Below are the code and all the weights of a small trained network. Each question names an input and a target symbol and asks about switching units off, where a switched-off unit gives its printed mean instead of its output.

import numpy as np


def w(rows, s, z=0):
    codes = np.array(rows[::2]) - 128.0
    scale = np.full(codes.shape[1], s)
    scale[-1] = z or s
    return codes * scale


def f(y):
    return y / 2 * (1 + np.tanh(0.7978845608 * (y + 0.044715 * y**3)))


def softmax(a):
    e = np.exp(a - a.max(-1, keepdims=True))
    return e / e.sum(-1, keepdims=True)


def log_softmax(a):
    a = a - a.max(-1, keepdims=True)
    return a - np.log(np.exp(a).sum(-1, keepdims=True))


def net(x, mask):
    ids = ['ΓΔΘΠΦΩαβεηλξστψ'.index(c) for c in x.split()]
    T = len(ids)
    res = E[ids] + P[:T]
    u = 0
    for l in range(3):
        q, k, v = (res @ M[l].T for M in (Q, K, V))
        z = softmax(np.where(np.tri(T) > 0, q @ k.T / 2**0.5, -1e9)) @ v
        res = res + np.where(mask[u], z, O[l][:, -1]) @ O[l][:, :-1]
        u += 1
        y = f(res @ A[l][:, :-1].T + A[l][:, -1])
        res = res + np.where(mask[u : u + 4], y, B[l][:, -1]) @ B[l][:, :-1]
        u += 4
    return log_softmax(res[-1] @ U[:, :-1].T + U[:, -1])


Q, K, V, O, A, B = {}, {}, {}, {}, {}, {}
E = w([
[119,37,137],'Γ',
[82,89,193],'Δ',
[146,50,92],'Θ',
[173,85,97],'Π',
[141,100,145],'Φ',
[172,157,151],'Ω',
[200,78,66],'α',
[98,107,184],'β',
[144,122,144],'ε',
[140,162,178],'η',
[161,73,95],'λ',
[10,123,70],'ξ',
[143,101,146],'σ',
[208,147,117],'τ',
[165,85,97],'ψ',
],0.011)
P = w([
[129,252,111],'0',
[124,22,110],'1',
[137,7,103],'2',
[146,10,104],'3',
[149,2,100],'4',
[131,20,125],'5',
[141,25,123],'6',
[148,5,112],'7',
[144,38,137],'8',
[150,23,123],'9',
[146,32,140],'10',
[154,19,129],'11',
[163,18,121],'12',
],0.0073)
Q[0] = w([
[255,25,179],'0.h1',
[111,251,113],'0.h1',
],0.0074)
K[0] = w([
[62,254,225],'0.h1',
[172,8,213],'0.h1',
],0.0078)
V[0] = w([
[244,97,51],'0.h1',
[155,253,189],'0.h1',
],0.0053)
O[0] = w([
[169,224,77,255],'0.h1',
[255,154,226,177],'0.h1',
],0.0084,0.0022)
A[0] = w([
[221,228,24,139],'0.n1',
[99,22,2,254],'0.n2',
[186,89,206,145],'0.n3',
[139,162,244,140],'0.n4',
],0.0067,0.0075)
B[0] = w([
[73,205,101,154],'0.n1',
[91,199,199,251],'0.n2',
[158,121,190,160],'0.n3',
[254,91,163,128],'0.n4',
],0.0092,0.012)
Q[1] = w([
[140,176,27],'1.h1',
[243,130,2],'1.h1',
],0.0044)
K[1] = w([
[206,11,171],'1.h1',
[252,49,129],'1.h1',
],0.0033)
V[1] = w([
[222,101,254],'1.h1',
[104,231,116],'1.h1',
],0.0055)
O[1] = w([
[254,58,160,254],'1.h1',
[130,208,127,249],'1.h1',
],0.0076,0.0033)
A[1] = w([
[136,245,64,255],'1.n1',
[103,72,186,113],'1.n2',
[147,253,171,255],'1.n3',
[124,19,162,72],'1.n4',
],0.004,0.0084)
B[1] = w([
[86,141,169,212],'1.n1',
[123,139,118,131],'1.n2',
[105,147,198,245],'1.n3',
[144,196,2,127],'1.n4',
],0.013,0.012)
Q[2] = w([
[173,153,247],'2.h1',
[2,243,134],'2.h1',
],0.0068)
K[2] = w([
[1,174,169],'2.h1',
[76,88,75],'2.h1',
],0.0086)
V[2] = w([
[83,30,7],'2.h1',
[2,252,124],'2.h1',
],0.0053)
O[2] = w([
[72,2,144,5],'2.h1',
[33,245,13,247],'2.h1',
],0.0058,0.029)
A[2] = w([
[139,167,132,146],'2.n1',
[167,5,183,3],'2.n2',
[38,168,46,16],'2.n3',
[99,95,125,130],'2.n4',
],0.011,0.0053)
B[2] = w([
[122,85,105,191],'2.n1',
[46,66,82,149],'2.n2',
[170,47,121,253],'2.n3',
[196,101,7,126],'2.n4',
],0.011,0.039)
U = w([
[2,168,185,239],'Γ',
[93,98,152,79],'Δ',
[86,137,129,175],'Θ',
[116,138,124,105],'Π',
[133,127,172,216],'Φ',
[232,127,120,2],'Ω',
[169,111,37,109],'α',
[88,86,162,183],'β',
[164,125,150,126],'ε',
[193,70,128,40],'η',
[101,139,124,123],'λ',
[56,120,132,104],'ξ',
[132,127,169,218],'σ',
[144,213,97,68],'τ',
[116,137,128,104],'ψ',
],0.0086,0.0034)

Each question gives the input, a string of symbols that net reads in full, and the target symbol t.
The units are the heads (2 rows each of Q, K, V and O) and the neurons (one row each of A and B). Each row of codes is followed by its name. A weight is (code - 128) times the scale printed after its matrix; where a second scale follows, it is the last column's (O, A, B and U).
mask holds one flag per unit, layer by layer, with each layer's heads first. A switched-off unit (its flag False) gives its mean, the last column of its rows in O or B, instead of its output. The means were averaged over made-up inputs and are rounded, as every weight is.
A unit's drop is (log p(t) with every unit on - log p(t) with that unit switched off) / (log p(t) with every unit on - log p(t) with every unit switched off).
The circuit of an input: a set's keep is (log p(t) with only the set's units on - log p(t) with every unit switched off) / (log p(t) with every unit on - log p(t) with every unit switched off). Starting from the 12 units with the biggest drops (on a tie, the unit counted first), units are removed one at a time, each time the one whose removal leaves the highest keep (on an exact tie, the one counted first), for as long as the keep stays at least 0.8.
circuit, biggest first: the units of the circuit, biggest drop first
most important unit: the unit with the biggest drop
top k neurons: the k neurons with the biggest drops, biggest first
top k neurons in layer l: the k neurons of layer l with the biggest drops, biggest first
input α τ Φ α η, target α: most important unit	0.n1
input Γ α τ ε, target Γ: circuit, biggest first	[2.n3; 2.h1]
input η τ τ Ω, target η: circuit, biggest first	[0.h1; 2.h1; 0.n2]
input Γ Γ η Π α λ α α α, target Γ: circuit, biggest first	[2.n3; 2.h1]
input τ ψ α β, target τ: top 2 neurons	[0.n1; 2.n3]
input α Γ Π α Ω, target α: top 3 neurons in layer 0	[0.n1; 0.n3; 0.n4]
input α τ τ Π, target α: top 4 neurons	[2.n3; 0.n1; 1.n1; 0.n3]
input η σ β ε τ Ω τ α, target η: top 3 neurons in layer 0	[0.n4; 0.n2; 0.n3]
input η τ ε α α η, target η: top 3 neurons	[0.n4; 0.n2; 2.n2]
input τ α α α τ τ, target τ: circuit, biggest first	[0.n1; 2.h1; 1.h1; 1.n3]
input Ω β α τ σ η λ η, target Ω: top 3 neurons	[0.n1; 0.n4; 0.n2]
input α Δ η β α Γ Γ τ α τ α β, target α: top 4 neurons	[0.n1; 2.n3; 1.n1; 1.n3]
input Ω η Φ α Ω α, target Ω: circuit, biggest first	[0.h1; 2.h1; 1.h1; 1.n3]
input η α Γ, target η: circuit, biggest first	[0.h1; 2.h1; 0.n4]
input Γ τ η Π Γ α Ω λ σ τ, target Γ: circuit, biggest first	[2.n3; 2.h1]
input α τ τ, target α: most important unit	2.n3
input τ λ Θ, target τ: top 2 neurons	[0.n1; 2.n3]
input β τ Δ α λ Γ, target β: top 3 neurons	[0.n2; 2.n2; 2.n3]
input τ τ Ω, target τ: top 3 neurons	[0.n1; 2.n3; 0.n4]
input Γ α α η, target Γ: most important unit	2.n3
input β α τ Θ Ω α τ, target β: top 4 neurons	[0.n2; 2.n2; 2.n3; 0.n4]
input α α α ψ α α β α σ α α α Γ, target α: top 2 neurons in layer 2	[2.n3; 2.n1]
input α α α ψ, target α: top 3 neurons	[0.n1; 2.n3; 1.n1]
input Γ Ω α η τ ψ α α Θ, target Γ: top 2 neurons	[2.n3; 0.n2]
input α α Θ α ε τ, target α: top 2 neurons	[0.n1; 2.n3]
input Γ α α ε Δ β ψ ε Ω η Ω Θ Γ, target Γ: top 2 neurons in layer 2	[2.n3; 2.n1]
input τ η α α σ α Γ τ Γ σ η σ Δ, target τ: most important unit	0.n1
input Ω α α α Δ ε β α ε Φ τ η σ, target Ω: top 3 neurons	[0.n1; 0.n4; 1.n3]
input η α η τ σ α Φ α Γ τ λ, target η: top 2 neurons	[0.n4; 0.n2]
input Ω Γ ε, target Ω: top 2 neurons	[0.n1; 0.n4]
